((136, 124, 132, 125, 134, 130, 126, 130, 130, 139, 124, 136, 121, 138, 136), (124, 128, 114, 128, 135, 128, 121, 120, 118, 115, 125, 135, 122, 126, 124), (125, 108, 117, 143, 145, 136, 117, 119, 142, 129, 107, 134, 128, 126, 117), (125, 122, 123, 130, 128, 126, 132, 135, 121, 137, 118, 125, 120, 120, 142))
Read off the entry just right of the smallest entry.
A: 134
Read off the entry just left of the smallest entry.
A: 129
Read off the minimum.
A: 107
Read off the entry just left of the largest entry.
A: 143

Questions about the table below. Rows and columns are numbered from 0.
1) Find the bottom entry of the column that holds the smallest entry.
2) Find the top-left entry.
3) Find the smallest entry.
4) Find the entry just right of the centre entry.
5) Find the bottom-right entry.
6) Find the entry in row 0 and column 1.
7) Find the entry in the top-right corner.
8) Find the entry just left of the centre entry.
[[141 128 129 130 138 130 136 133 123 123 128 126 124]
 [116 131 128 128 119 134 121 137 124 124 131 125 124]
 [137 124 124 125 135 121 134 121 132 132 124 129 131]
 [140 132 133 133 139 132 139 125 132 132 132 133 133]
 [131 116 128 127 129 117 127 134 119 121 116 121 121]
 [113 128 129 130 117 129 119 131 122 122 128 125 123]
 [153 129 121 122 145 134 142 135 116 116 129 121 117]
 [117 130 125 125 118 131 119 134 130 129 130 130 130]
 [128 131 121 122 123 131 123 137 134 133 131 133 133]
 [137 133 129 129 136 138 135 133 121 122 133 125 122]
 [135 126 123 123 131 128 129 130 127 127 126 126 126]]
1) 135
2) 141
3) 113
4) 131
5) 126
6) 128
7) 124
8) 129
